In the rows, 128 means zero.
Rows, each with its class
[136 132 167 130 140 164 132 128 111 141 127 142 149 138 119 142 128 126
 106 145 132 121 131 125 129 132 148 120 135 115 123 136 132 124 133  99
 125 119 128 134 142 127 116] : S
[149 171 212 109 128 194 120 140 119 215 109 168 204 160 149 188 120 136
  61 220 128 121 169 176  88 127 252 112 111  96 100 143 153 137 158  88
 130  49 104 118 181 147  90] : S
[140 131 166 120 128 139 124  88  98 121 137 137 125 135 127 129 113 133
 109 121 117 120 130 123 132 119 108 124 119 114 135 145 111 136 136  61
 142 137 118 139 143 136 122] : S
[139 146 159 133 129 146 119 129 119 142 139 133 140 144 125 144 125 137
 107 153  89 120 128 127 123 132 152 163 115 119 129 130 142 132 133 134
 122 111 116 133 141 128 106] : S
[124  96 118 130 136 105 116 140 121 105 122 124 119 126 139 121 130 120
 111 107 120 112 111 122 130 123  78 152 128 146 136 157 113 143 108  88
 141 137 133 135 133 145 121] : D
[137 128 159 142 136 140 103 160 118 138 125 138 135 131 135 139 110 132
 132 167 136 114 137 127 103 110 155 156  99 124 130 137 138 142 135 167
 124 113 131 136 120 104 116] : B
[122  57 108 122 119 110 132 134 110 107 115 133  97 130 142 120 118 129
 111  97 122 110 126 147 144 131  84 142 137 124 131 137 113 131 108  52
 134 138 131 115 136 171 120] : D
[162 199 251 111 123 192 112 103 111 203 141 151 192 152 109 169 122 145
  77 199 125 132 147 134 104 131 205 157  67 102 119 148 142 139 157  62
 128  92 110 150 167 123  51] : S
[139 174 188 113 126 145 126  94 130 149 131 154 159 138 127 153 125 143
 105 162 128 144 132 144 125 131 146 140 174 104 124 143 120 189 135  81
 132 118 112 134 150 124 108] : S
[144 179 143 138 134 177 128 108 134 109 142 107 180 103 139 115 126 129
 130 132 117 141 130 156 150 125 124 136 157 126 139 148 102 109 121  50
 146 147 113 143 136 128 133] : B
[137 193 225 110 130 163 136  14 128 122 167 118 157 135  89 139 124 145
  99 143 123 142 120 134 151 141 114 126 159 122 135 146  92 126 133   4
 143 155 101 147 168 129 105] : S
[124 142 140 135 143 119 125 118 123 108 138 123 121 116 119 118 133 127
 122 136 119 134 113 157 127 130 104 149 122 133 147 123 129 139 134 169
 148 164 131 149 100  97 131] : B
[130 148 134 109 108 149 144  93 124 142 123 133 154 149 121 133 112 123
 123 135 132 127 146 136 115 116 132 106 155 121 136 137 105 127 129  64
 127 120 108 120 171 149 101] : S
[131 157 210 103 116 153 140  55 107 163 158 135 142 174 125 151 116 139
  84 152 122 116 132 107 119 118 142 124 143  98 139 134 112 142 153  21
 136 131 106 120 175 150 107] : S
[127 144 176 146 147 130 110 114 128 115 119 127 126 128 118 110 127 113
 124 154 137 130 122 148 134 122 130 160 108 142 149 143 132 139 145 148
 139 137 132 149 107 101 131] : B
[143 151 227 113 123 138 125  76  95 187 145 147 131 163 128 151 127 147
  75 176 123 124 130 102 118 137 142 141 123 121 127 150 120 142 145  85
 129 129 117 134 146 124 113] : S
[136 150 172 109 119 135 135  93 129 131 142 138 141 143 134 148 125 140
 111 122 126 137 137 126 130 132 120 110 148 123 125 151 118 129 135  65
 169 142 122 137 154 138 104] : S
[120 118 117 135 143 118  84 172 119 118 121 121 127 126 135 125 123 114
 151 118 134 118 129 132 124 125 130 160  96 137 136 126 150 133 135 210
 117 118 139 132  90  74 137] : B
[137 187 150 144 139 171 115 120 140 110 145 101 205 108 115 106 127 140
 140 154 125 140 127 155 132 128 132 142 130 124 126 138 115 117 134 116
 127 142 123 150 112 101 119] : B
[145 171 121 145 179 170 123 142 136 101 143 102 167  97 119 105 124 118
 151 131 111 138 117 176 141 133 125 144 160 147 142 142  97 109 164  66
 121 129 112 151 122 118 112] : B
[130 159 111 142 146 136 105 163 128 131 132  97 147 124 125 134 126 141
 145 145 124 143 128 139  90 125 138 138 125 143 128 113 141 111 145 166
 126 133 136 132  97 106 121] : B
[152 172 149 147 138 157 111 147 157 119 133 109 171  99 115 120 118 117
 155 135 122 147 123 167 139 124 143 159 141 135 142 144 120 117 139 138
 132 129 128 149 103 102 125] : B
[140 131 216 127 134 124 110 107  87 165 128 167 123 164 125 149 125 139
  79 176 130 116 136 106 117 127 156 146  99 101 118 139 160 153 143 131
 121 111 121 150 139 120 113] : S
[133 133 110 150 148 142 120 173 143 110 153 120 142  99 117 112 124 126
 156 147 132 130 126 155 112 113 144 152 127 128 146 123 127 129 132 183
 119 110 135 132 104 109 124] : B
[141 191 180 132 129 147 121  72 127  86 153 101 146 116 113 116 120 121
 133 128 120 154 120 156 151 126  95 132 161 140 149 156  89 123 132  39
 148 152 131 154 105 119 115] : B
[146 205 180 122 140 175 125  32 151  92 161  90 163 119  99 108 107 145
 141 113 114 142 126 174 162 128  86 137 156 133 138 155  85 106 138   4
 134 164  99 148 139 117 119] : B
[119 136 164 131 128 114 119 110 110 141 130 134 105 159 124 138 140 141
 117 150 131 141 116  96 125 126 150 131  88 127 135 105 147 148 146 212
 130 159 120 137 118 100 133] : S
[132 149 102 127 149 137 125 161 125 130 130 132 174  97 127 117 113 121
 243 152 117 127 115 163 120 128 167 131 147 136 117 148 115  86 131  98
 140  94 131 134 132 124 111] : E
[122 105 107 116 111 112 145 111 124 148 131 122 108 136 138 129 134 138
 100 101 126 128 114  92 135 125 116 109 138 131 123 136 111 128  97 105
 133 132 157 130 137 148 137] : D
[135 162 131 101 119 157 146 107 153 153 147 134 170 107 116 133 119 135
 120 125 124 137 132 162 148 132 169 115 157 123 119 146 136 124 135  83
 120 116 111 135 167 122 105] : S
[137 146 147 111 116 144 142  99 127 163 126 171 137 157 141 145 137 130
  95 142 132 143 140 134 118 128 171 107 152 124 109 134 128 126 133  76
 118 114 113 118 160 153 117] : S
[155 154 130 127 127 136 125 115 133 142 152 120 153 118 122 127 108 130
 130 138 125 148 141 147 131 129 135 127 132 126 130 138 117 106 135  97
 136 119 122 138 129 121 133] : B
[134 183 207 104 123 147 140   4 121 125 184 118 134 137  86 119 115 160
 116 116 112 157 126 163 156 130  89 114 173 117 135 160  86 133 144   4
 155 171 114 148 145 127 120] : S
[143 135 184 112 135 148 100 107  82 130 138 137 142 138 134 134 123 127
  84 171 125 108 133 120 170 134 107 165 106 117 129 153 123 148 137  51
 139 127 129 161 157 132 101] : S
[128 162 149 132 141 139 115 114 134 103 147 111 128 120 108 124 122 130
 153 142 125 141 112 134 141 125 114 155 133 145 135 120 125 131 134 155
 134 150 132 146  68  94 137] : B
[142 190 222 128 118 208 110 118 113 184 114 148 185 146 126 177 114 138
  64 204 128 123 135 118 102 125 214 140 133 104 117 168 123 115 150  47
 113  74 102 121 173 136  76] : S
[121 103 122 122  99 126 141 152 108 170  97 150 134 150 136 147 116 115
  99 142 129 113 135 117 111 121 167 106 116 102 111 120 133 139 124 109
 114  97 125 109 138 143 129] : S
[135 161 142 137 131 135 117 135 127 122 131 125 148 111 130 135 130 120
 129 141 121 135 128 144 122 122 138 123 134 131 138 135 123 125 130 112
 125 124 119 136 115 123 120] : B
[136 152 195 107 124 149 117  81 104 121 141 135 145 137 132 117 119 109
  82 137 118 124 119 127 155 117  88 131 147 118 135 174 109 130 118   4
 146 130 125 142 155 146 101] : S
[120 101  70 141 122 108 157 140 132 106 125 117 102 115 144 104 126 116
 145  94 117 121 118 139 148 135  88 116 146 132 144 125 117 115 102  85
 135 150 133 116 123 164 134] : D
[127 134 175 104 124 139 136 104 111 129 132 137 134 148 115 154 129 123
  92 123 116 129 133 112 139 120 113 131 135 109 135 143 106 136 127  58
 141 126 103 134 124 151 110] : S
[120 119 196 123 129 148  90 128  97 171 123 159 137 155 134 159 139 128
  80 161 126 103 134 109 120 123 149 141  99 104 118 151 116 160 137  66
 119  87 120 130 153 152 105] : S
[141 136 164 104 130 153 122  96 106 130 130 144 156 133 149 136 121 137
  68 126 110 126 151 150 142 106 121 123 153 112 134 172 105 127 118   4
 139 122 125 129 175 170  88] : S
[126  60 101 128  94  91 114 212 104 166  88 166  99 181 146 164 139 106
  93 151 134  94 145  93  87 133 184 121  76 104 103 118 184 159 132 191
 111  73 162 104 143 159 119] : S
[134 115  95 145 133 139 124 167 136 117 121 107 148 113 123 102 128 119
 142 118 145 133 128 145 129 126 121 138 129 133 133 147 111 112 107 115
 113 123 128 134 114 143 122] : D
[138 135 179 131 134 150 119 133 118 180 120 147 150 156 136 144 117 132
 100 167 129 120 132 117 118 141 169 125 115 115 123 134 151 140 136 147
 117  99 125 124 157 135 114] : S
[137 136 188 107 106 130 131  66 108 151 140 152 119 160 122 154 121 137
  83 131 128 135 136  85 133 130 136 114 116 118 123 135 139 148 145  68
 140 132 118 128 162 134 120] : S
[122  90  82 122 121 116 139 138 135 119 119 130 109 129 149 123 124 116
 120 114 132  88 128 125 148 118 123 118 143 129 122 135 132 129 119 123
 130 132 127 118 129 156 127] : D
[141 165 134 142 145 152 124 124 140  48 147 104 151  92 116 109 110 124
 159 128 124 142 125 162 177 117 102 136 163 175 142 155  80 120 126  65
 137 147 115 122 110 118 112] : B
[162 191 204 165 140 188 114 131 122 128 142 124 182 107 113 135 103 126
 108 173  93 132 136 174 124 130 163 161 145  90 132 165 111 123 144  47
 130 114 115 151 135 119  87] : S
[129 112 199 111 115 105 134 105  59 148 131 154 102 100 123 139 123 133
  69 158 116 109 141  94 124 128 130 153 107 112 125 141 154 157 134  89
 145 123 130 116 157 139 118] : S
[139  93 161 127 145 128  99 133  91 139 130 144 121 135 139 139 129 130
  74 150 129 117 137 115 136 134 123 148 114 105 128 167  99 141 126  44
 129 107 121 133 117 151 100] : S
[136 118 140  94  97 150 152 113 113 162 116 153 150 146 152 160 130 137
  63 108 118 125 134 138 121 121 155 103 176 112 111 152 101 121 130   4
 122 103 110 103 181 194  91] : S

Rows with their classes
[119 129 136 113 130 131 147 122 105 122 168 128 122 121 110 191 177  75
  90 148 105 113 137 145 109 121 112 124  89 167 105 109 146 155 144 178
 113 151  97 137 133 124 142] : lub
[145 127 122 140 118 124 116 156 137 126 116 127 131 136 137 104 118 146
 141 119 138 131 133 108 152 104 143 127 144 115 138 128 129 127 120 103
 140 121 153 118 128 122 101] : tok
[110 138 145 167 116 123 127 114 125 112 182 126 155 138 160 141 150 102
  90 118 134 130 154 119 182  94 142 152 112 111 122 118 129 148 151 148
 126 137  98 101 135 109 123] : lub
[122 130 132 156 119 139 118 121 149 153 172 106 145 144 148 113 122 144
 104 123 147 116 150  96 200  88 137 158 172 104 124 128 124 173 148 108
 147 129 144  86 121  99 107] : lub
[162 137 133 129  99 125 127 120 124 129 136 141 139 135 103  99 124 147
 136 126 116  99 134  82 186 137 160 120 142 136 145 119 135 131 129  93
 147 134 159 127 129 140 102] : Sez
[108 134 136 157 120  97 123 129 131 126 165 106 145 132 155 133 135 124
  94 129 133 124 144 108 169 101 126 152 140 118 119 123 119 148 149 136
 123 132 105 108 122 112 124] : Dadu
[140 133 133 117 123 121 124 121 121 125 116 148 126 129 128 117 133 131
 143 129 124 132 127 121 135 136 142 122 114 125 136 131 129 106 125 123
 131 124 124 126 130 137 125] : Sez
[121 127 125 123 137 133 134 133 140 138 127 115 121 131 119 145 120 127
 131 127 137 130 131 131 116 109 119 139 145 131 116 132 132 150 130 134
 127 131 139 118 120 113 127] : tok
[148 128 118 120 125 121 107 130 125 122  92 144 129 125 135  95 104 158
 165 122 136 134 120 125 129 160 140 117 125 123 156 136 124  91 111 104
 123 104 145 145 124 151 123] : Dadu
[114  99 136 135 139 128 139 122 139 127 138 110 134 141 116 129 136 117
 131 114 148 130 124 128 127  89 124 125 147 121 109 131 146 160 140 124
 134 146 137 111 139  88 130] : Sez
[123 129 115 129 127 127 120 135 121 125 120 121 132 125 147 136 114 136
 109 131 119 132 126 137 121 158 115 131 117 131 134 129 126 107 127 153
 112 118 109 145 121 145 131] : tok
[117 130 143 126 132 124 139 122 116 123 151 134 124 122 129 154 157  97
 116 124 128 137 119 140 122 121 130 123  92 122 118 121 133 148 135 145
 129 136 106 132 135 121 134] : tok
[117 135 134 175 118 125 100 127 126 122 133 109 155 117 196 124  96 159
 102 123 145 144 144 120 180 131 129 150 126  90 155 134 113 100 136 125
 121 102  94 119 123 137 119] : lub
[112 129 111 131 130 143 123 137 135 134 148 100 129 106 138 148  99 145
  82 146 119 109 120 133 118 144  95 139 165 144 119 121 130 113 132 151
 104 130 125 126 122 136 137] : Dadu
[124 133 124 147 119 134 141 122 131 126 171 133 136 135 112 142 153 107
 100 128 126 114 149 119 151  98 131 131 137 152 109 119 135 167 143 135
 134 146 132 107 138 114 128] : Dadu
[118 135 123 142 116 132 121 129 129 124 152 125 143 123 156 130 110 135
 105 132 122 119 135 135 159 128 124 139 116 128 135 124 125 137 136 138
 120 124 116 120 127 121 123] : Sez
